Group and class of each row:
[-0.67 -1.49 -0.11  1.46 -1.03 -0.21  5.19  0.07  0.04 -2.09  1.54 -0.93
  0.39 -1.00 -1.53  1.44  0.56  0.64  0.67 -1.44  0.47 -0.93  0.96 -1.72
 -1.30  0.02 -3.11  0.28  0.79  1.03  0.13  1.53 -0.74 -4.22  0.52 -1.48
  1.18 -0.83  1.17 -0.90  1.75 -2.12  0.76 -2.23 -1.19]  N > J406
[ 0.18 -2.67  0.65  0.45 -0.81  1.29  6.22  3.39  0.07  0.05 -1.10 -1.57
  0.67 -1.30  0.58  0.71  3.33  0.32  0.14 -1.10  0.33 -0.99  0.15 -1.07
 -1.28  1.13  1.39  0.39  0.46  0.73 -2.04  2.72 -1.81 -3.48  0.36 -1.38
  1.31  0.48  1.33 -0.57  1.48 -2.23  0.12  0.41 -0.16]  M > J85
[ 0.56 -3.17  0.32 -0.37 -0.77  0.62  7.20  1.29  1.44 -0.33 -0.56 -1.45
  1.53 -0.99 -1.42 -0.31  3.20 -0.02  0.33  0.95 -0.42 -0.41 -0.70 -2.06
 -1.98  0.33 -3.44 -0.73 -0.19  0.42 -0.72  1.98 -0.56 -2.73 -0.37 -0.12
 -0.31  1.16  2.41 -0.18  0.94 -3.04 -0.07  0.14  1.21]  M > J85
[-0.54 -1.65  0.12  0.91 -1.11 -0.05  2.57  0.57 -1.15 -1.37  0.59 -0.92
  1.64 -0.75 -0.39  0.45  1.02  1.27  0.49  0.21 -1.33 -0.97 -0.74 -2.15
 -0.63  1.47 -0.09 -1.15  0.73  0.36 -0.22  0.34 -0.49 -2.27  1.35  0.79
  1.11 -0.08  1.22  0.15 -0.82 -1.16 -0.19  1.09 -0.09]  N > J406
[ 0.00 -3.67 -2.13  1.19 -0.83  0.59  5.42  0.13  0.07 -1.07 -0.20 -0.80
  0.88 -1.99 -3.12  0.45  2.66  1.27 -0.38  0.27  1.26  0.24 -3.53 -2.79
 -2.98 -0.36 -0.50  0.59  0.78  0.56  0.55  0.86 -0.90 -1.56  1.20 -0.88
 -0.15  1.24  2.27 -0.03  1.24 -1.54 -1.02 -0.12 -0.40]  D > J793
[-0.04 -2.63 -0.02  1.03  0.09  1.75  7.44  1.99 -1.10 -1.58 -0.70 -0.19
  1.10 -0.31 -0.04  0.89  3.15  0.32  0.50 -1.21  0.35 -0.45 -0.06 -2.30
 -3.18 -0.27 -0.71  0.71  1.55  0.43  1.49  1.13 -1.95 -2.18 -0.14 -1.68
 -0.02  1.13  2.37 -0.29  0.95 -1.16 -0.95 -0.97 -0.31]  J > J751
[-0.23 -1.78 -1.85  1.18  1.44  0.22  3.08  0.45 -1.36 -0.85  0.83 -0.54
  1.92 -0.21 -0.10 -1.91  1.44  0.26 -0.01 -0.47  0.68 -0.12 -0.79 -4.53
 -0.95  0.21  0.96  0.06  1.36  0.23 -0.03 -1.72 -1.78 -0.06  0.90 -1.44
 -0.90  1.31  0.69  0.41 -0.27 -0.47 -0.06  0.41 -0.53]  D > J793
[ 0.08 -3.11 -0.09  0.65 -1.96  0.98  5.22  1.56 -0.19 -2.54 -0.56 -1.18
  1.34 -0.83 -2.51  2.10  1.89  1.15 -0.55  0.45  0.65 -0.91 -0.74 -1.89
 -0.64  0.36 -1.13  2.06 -0.06 -0.36  0.06  1.26 -0.56 -0.97  0.81 -1.06
  2.74  0.38  1.56 -1.90  0.60 -0.42 -0.11 -0.74 -0.38]  J > J695
[-1.63 -3.97 -1.04  1.75 -0.58  1.03  3.54 -0.43 -0.86  0.26  0.70 -1.17
  1.61 -0.97 -2.03  0.26  1.06  0.81  1.54 -0.10  0.01 -0.69  0.01 -2.18
 -3.51  0.21  0.76  0.77  1.65  0.50  1.39  1.37 -0.81 -2.97  0.38 -0.96
  0.14  0.52  1.21 -0.68  1.30 -2.27  2.62 -0.60 -1.04]  D > J130
[ 0.17 -3.69 -0.05 -0.54 -1.55  0.97  6.03  0.87 -0.53 -1.34 -0.14 -0.84
  2.69 -0.73 -1.57  0.46  2.02  2.07 -0.32  0.75  0.34 -1.23 -1.45 -0.64
 -1.30  1.34 -1.41  0.31 -0.21  0.11  0.16  2.91 -0.31 -2.40  0.90 -0.70
  2.36  0.55  0.72 -0.03  1.69 -1.03 -1.13 -2.77 -0.92]  J > J695
[-2.02 -3.64 -0.51 -0.05 -1.33  1.24  4.63  1.28 -2.20 -2.32 -0.28 -0.16
  2.21 -1.55 -2.20  0.60  1.77  1.60  0.91  0.17 -0.04  1.04 -0.68 -2.11
 -1.15  0.28 -0.42  0.51  1.02  0.24  0.08  0.43 -0.81  0.19  0.20 -0.82
  2.62  1.35  1.10 -0.38 -0.35 -0.24 -0.16 -2.06  0.29]  J > J695
[-0.14 -4.52  0.45  0.07  0.03 -0.06  5.50  1.25 -2.78 -1.26  0.75 -0.94
  3.27 -3.45 -2.16  1.00  3.24  0.91 -0.53  0.08  0.29 -0.61 -0.49 -3.03
 -3.63  0.20 -0.25 -0.39  0.67  1.39  1.09 -0.43 -0.91 -1.97  0.51 -1.28
 -0.73  2.05  2.27 -1.15  0.06 -1.33  0.31 -0.22 -2.36]  D > J793
[ 0.00 -2.44 -0.08  0.27 -2.25  1.42  8.14  2.59 -0.63  1.55 -0.88 -1.25
  1.40 -1.14 -0.70  1.03  2.21  1.04  1.13 -0.31  1.05 -1.69 -0.84 -1.22
 -1.44  0.43 -1.76  1.51  0.57  1.68 -0.34 -0.98 -0.69 -3.05  1.35 -1.31
  0.93  1.04  1.35 -0.10  1.61 -0.81  0.56 -1.58 -0.06]  J > J751
[ 0.05 -3.23 -0.41  0.64  0.18  1.64  0.59  1.59 -0.28  0.05 -3.15 -1.15
  1.38 -0.68 -1.00  1.28  2.62 -0.38  0.34  0.25  1.53 -0.76  0.19 -2.26
 -2.15 -0.16 -0.83 -1.19 -0.85  1.03  0.45  1.98 -0.78 -1.92 -0.29 -2.91
 -0.20  1.45  1.46  0.44  1.82 -2.30  0.16 -0.58  0.25]  M > J150
[ 0.95 -0.01  1.32 -0.64 -0.42  0.30  2.29 -1.74  1.05  0.35 -0.34  0.06
 -3.31 -0.41 -0.32 -0.93 -1.74  0.73  0.18  0.56  0.15 -0.75  0.96  1.25
  0.39  0.05 -0.91 -0.64  1.43 -1.13  0.98  0.88  0.97 -0.93  1.29  0.60
  0.92  0.90 -0.97  0.77  2.33  1.73 -1.13 -4.73 -0.34]  J > J695
[ 1.65  2.88  0.03 -1.83  0.46 -0.95 -4.38 -3.80  3.16  3.15 -0.36  1.24
 -6.72  0.64  1.88 -1.74 -2.93  0.64  0.30  0.21 -0.31  0.44 -2.30  3.98
  2.39  0.02 -0.66 -0.25  0.67 -0.93  1.66  4.36  3.33  1.63  0.91  1.45
 -0.02 -1.69 -4.10  0.87  3.78  3.56 -1.07 -5.03  1.26]  M > J866
[-0.47 -2.80 -0.29  1.81 -0.64  1.13  4.30  1.19 -0.79 -1.55  0.38 -0.88
  1.23 -0.74 -2.37 -0.06  2.11  1.18 -0.19 -0.10  0.24 -0.88  0.28 -2.10
 -1.55  0.00 -0.27  0.95  0.63  1.05 -0.13  0.11 -3.34 -1.16  0.80 -1.07
  1.05  1.24  1.36 -1.01 -0.14  0.14 -0.20 -3.01 -0.63]  J > J695
[ 0.59 -3.70 -1.21  0.94 -0.42  0.53  8.25  1.08 -0.07 -0.31 -1.06 -1.20
 -0.54 -0.63 -1.62  0.79 -0.41 -1.12 -0.20  0.15  0.32 -0.50  0.76 -2.94
 -2.46  0.34 -0.73  1.18  1.14  0.89  0.98  5.21 -0.96 -3.69 -0.52 -1.37
  0.16  0.13  1.79  1.25  2.54 -1.17 -0.22 -0.92  0.05]  M > J866
